Here is a tiny trained network, its code and every weight. The questions are about switching its units off for an input and a target symbol, where a switched-off unit gives its printed mean instead of its output.

import numpy as np


def w(rows, s, z=0):
    codes = np.array(rows[::2]) - 128.0
    scale = np.full(codes.shape[1], s)
    scale[-1] = z or s
    return codes * scale


def norm(h):
    return h / np.sqrt((h * h).mean(-1, keepdims=True) + 1e-5)


def f(y):
    return np.maximum(y, 0)


def softmax(a):
    e = np.exp(a - a.max(-1, keepdims=True))
    return e / e.sum(-1, keepdims=True)


def log_softmax(a):
    a = a - a.max(-1, keepdims=True)
    return a - np.log(np.exp(a).sum(-1, keepdims=True))


def net(x, mask):
    ids = ['γθμπτψ'.index(c) for c in x.split()]
    T = len(ids)
    res = E[ids] + P[:T]
    r = norm(res)
    for j in range(3):
        rows = slice(3 * j, 3 * j + 3)
        q, k, v = (r @ M[0][rows].T for M in (Q, K, V))
        z = softmax(np.where(np.tri(T) > 0, q @ k.T / 3**0.5, -1e9)) @ v
        o = O[0][rows]
        res = res + np.where(mask[j], z, o[:, -1]) @ o[:, :-1]
    y = f(norm(res) @ A[0][:, :-1].T + A[0][:, -1])
    res = res + np.where(mask[3:15], y, B[0][:, -1]) @ B[0][:, :-1]
    return log_softmax(norm(res)[-1] @ U[:, :-1].T + U[:, -1])


Q, K, V, O, A, B = {}, {}, {}, {}, {}, {}
E = w([
[49,68,119,15],'γ',
[151,176,85,124],'θ',
[101,228,127,26],'μ',
[100,24,74,98],'π',
[171,170,83,196],'τ',
[34,121,78,248],'ψ',
],0.012)
P = w([
[133,75,172,117],'0',
[90,144,29,115],'1',
[69,116,80,6],'2',
[107,154,66,138],'3',
[108,150,64,157],'4',
[64,128,130,26],'5',
[101,167,116,125],'6',
[99,142,122,142],'7',
[124,75,86,245],'8',
[104,60,140,88],'9',
[193,116,136,167],'10',
],0.011)
Q[0] = w([
[101,106,210,155],'head 0',
[132,69,148,87],'head 0',
[152,141,221,123],'head 0',
[149,152,253,108],'head 1',
[62,101,90,142],'head 1',
[78,109,33,118],'head 1',
[118,124,101,115],'head 2',
[92,126,153,149],'head 2',
[106,80,175,69],'head 2',
],0.014)
K[0] = w([
[133,121,98,73],'head 0',
[150,255,100,130],'head 0',
[201,168,134,104],'head 0',
[59,148,121,147],'head 1',
[142,100,152,147],'head 1',
[154,99,173,161],'head 1',
[87,159,121,141],'head 2',
[163,122,211,161],'head 2',
[41,48,150,78],'head 2',
],0.015)
V[0] = w([
[52,171,131,136],'head 0',
[95,42,181,136],'head 0',
[82,138,130,216],'head 0',
[61,6,129,176],'head 1',
[63,140,194,150],'head 1',
[71,115,112,107],'head 1',
[165,247,156,165],'head 2',
[175,157,226,175],'head 2',
[99,158,153,54],'head 2',
],0.011)
O[0] = w([
[123,138,214,149,163],'head 0',
[142,90,23,226,120],'head 0',
[102,211,227,203,127],'head 0',
[57,106,191,52,136],'head 1',
[95,100,151,101,75],'head 1',
[81,111,232,147,138],'head 1',
[1,85,120,185,81],'head 2',
[110,188,75,115,2],'head 2',
[219,123,111,222,156],'head 2',
],0.0085,0.0097)
A[0] = w([
[139,151,108,172,205],'neuron 0',
[122,126,145,123,51],'neuron 1',
[105,102,111,55,203],'neuron 2',
[101,123,184,170,55],'neuron 3',
[198,1,102,128,45],'neuron 4',
[169,135,185,100,209],'neuron 5',
[106,150,109,138,178],'neuron 6',
[112,109,117,150,132],'neuron 7',
[107,99,178,160,87],'neuron 8',
[179,151,70,140,197],'neuron 9',
[160,78,59,72,2],'neuron 10',
[65,132,119,148,193],'neuron 11',
],0.015,0.0029)
B[0] = w([
[114,119,74,133,199],'neuron 0',
[63,152,180,155,135],'neuron 1',
[219,190,195,91,209],'neuron 2',
[42,179,112,99,174],'neuron 3',
[125,245,98,80,250],'neuron 4',
[188,39,132,74,254],'neuron 5',
[120,73,83,126,168],'neuron 6',
[144,65,129,160,163],'neuron 7',
[45,123,132,176,175],'neuron 8',
[81,31,190,129,225],'neuron 9',
[68,189,124,106,204],'neuron 10',
[255,112,76,42,200],'neuron 11',
],0.0075,0.0071)
U = w([
[65,61,106,66,255],'γ',
[231,124,135,250,196],'θ',
[111,198,178,198,49],'μ',
[111,13,115,85,33],'π',
[116,218,20,3,205],'τ',
[33,168,227,170,68],'ψ',
],0.0067,0.0032)

Each question gives the input, a string of symbols that net reads in full, and the target symbol t.
The units are the heads (3 rows each of Q, K, V and O) and the neurons (one row each of A and B). Each row of codes is followed by its name. A weight is (code - 128) times the scale printed after its matrix; where a second scale follows, it is the last column's (O, A, B and U).
mask holds one flag per unit, heads first, then neurons. A switched-off unit (its flag False) gives its mean, the last column of its rows in O or B, instead of its output. The means were averaged over made-up inputs and are rounded, as every weight is.
A unit's drop is (log p(t) with every unit on - log p(t) with that unit switched off) / (log p(t) with every unit on - log p(t) with every unit switched off).
The circuit of an input: a set's keep is (log p(t) with only the set's units on - log p(t) with every unit switched off) / (log p(t) with every unit on - log p(t) with every unit switched off). Starting from the 12 units with the biggest drops (on a tie, the unit counted first), units are removed one at a time, each time the one whose removal leaves the highest keep (on an exact tie, the one counted first), for as long as the keep stays at least 0.8.
circuit, biggest first: the units of the circuit, biggest drop first
unit that matters most: the unit with the biggest drop
k most important neurons: the k neurons with the biggest drops, biggest first
heads that matter: for each layer, one digit per head in row order, 1 if its drop is at least 0.15 and else 0, layers parted by /
drop of u: that unit's drop, to one decimal
input θ π θ ψ π, target θ: heads that matter -> 110
input θ θ θ μ θ π ψ γ γ, target θ: unit that matters most -> head 1
input θ θ γ ψ γ ψ τ γ θ θ, target θ: circuit, biggest first -> (head 1; head 0)
input μ τ θ τ π, target τ: 2 most important neurons -> (neuron 4; neuron 9)
input θ π μ μ ψ τ, target θ: circuit, biggest first -> (head 1; head 0)
input π θ μ π θ, target γ: heads that matter -> 001
input ψ π γ μ, target ψ: circuit, biggest first -> (head 0; head 1)
input μ θ π π θ, target γ: heads that matter -> 000
input μ τ π μ, target γ: 2 most important neurons -> (neuron 9; neuron 4)
input τ μ μ μ ψ μ γ τ θ, target τ: circuit, biggest first -> (head 2; neuron 11)
input θ μ θ τ θ θ, target θ: heads that matter -> 011
input ψ θ τ π, target ψ: heads that matter -> 100
input ψ π γ θ, target ψ: heads that matter -> 110
input θ θ ψ γ, target θ: circuit, biggest first -> (head 2; head 1)
input θ θ ψ μ π θ γ μ μ, target θ: circuit, biggest first -> (head 1)
input τ γ θ τ π ψ γ π τ τ, target τ: heads that matter -> 011
input π θ θ μ μ τ π μ, target π: heads that matter -> 110
input ψ μ γ γ τ γ θ τ μ, target ψ: heads that matter -> 100
input μ γ γ θ π, target τ: heads that matter -> 000
input γ θ μ θ γ ψ μ τ μ, target γ: unit that matters most -> head 2
input τ τ θ τ ψ, target τ: 2 most important neurons -> (neuron 11; neuron 9)
input ψ θ θ, target ψ: heads that matter -> 100
input θ μ ψ μ, target θ: circuit, biggest first -> (head 1; head 0; neuron 4)
input θ π π π π θ θ θ γ, target τ: 2 most important neurons -> (neuron 4; neuron 10)
input τ π θ π θ ψ, target τ: 3 most important neurons -> (neuron 11; neuron 9; neuron 5)
input ψ μ θ τ μ τ, target ψ: drop of head 0 -> 0.3
input τ τ θ γ π γ θ ψ γ, target τ: drop of neuron 4 -> 0.5
input π θ τ θ ψ θ ψ, target γ: drop of neuron 11 -> 0.1
input θ τ γ θ τ ψ π, target θ: drop of head 0 -> 0.3
input π π π μ γ μ γ μ μ τ, target τ: most important neuron -> (neuron 4)
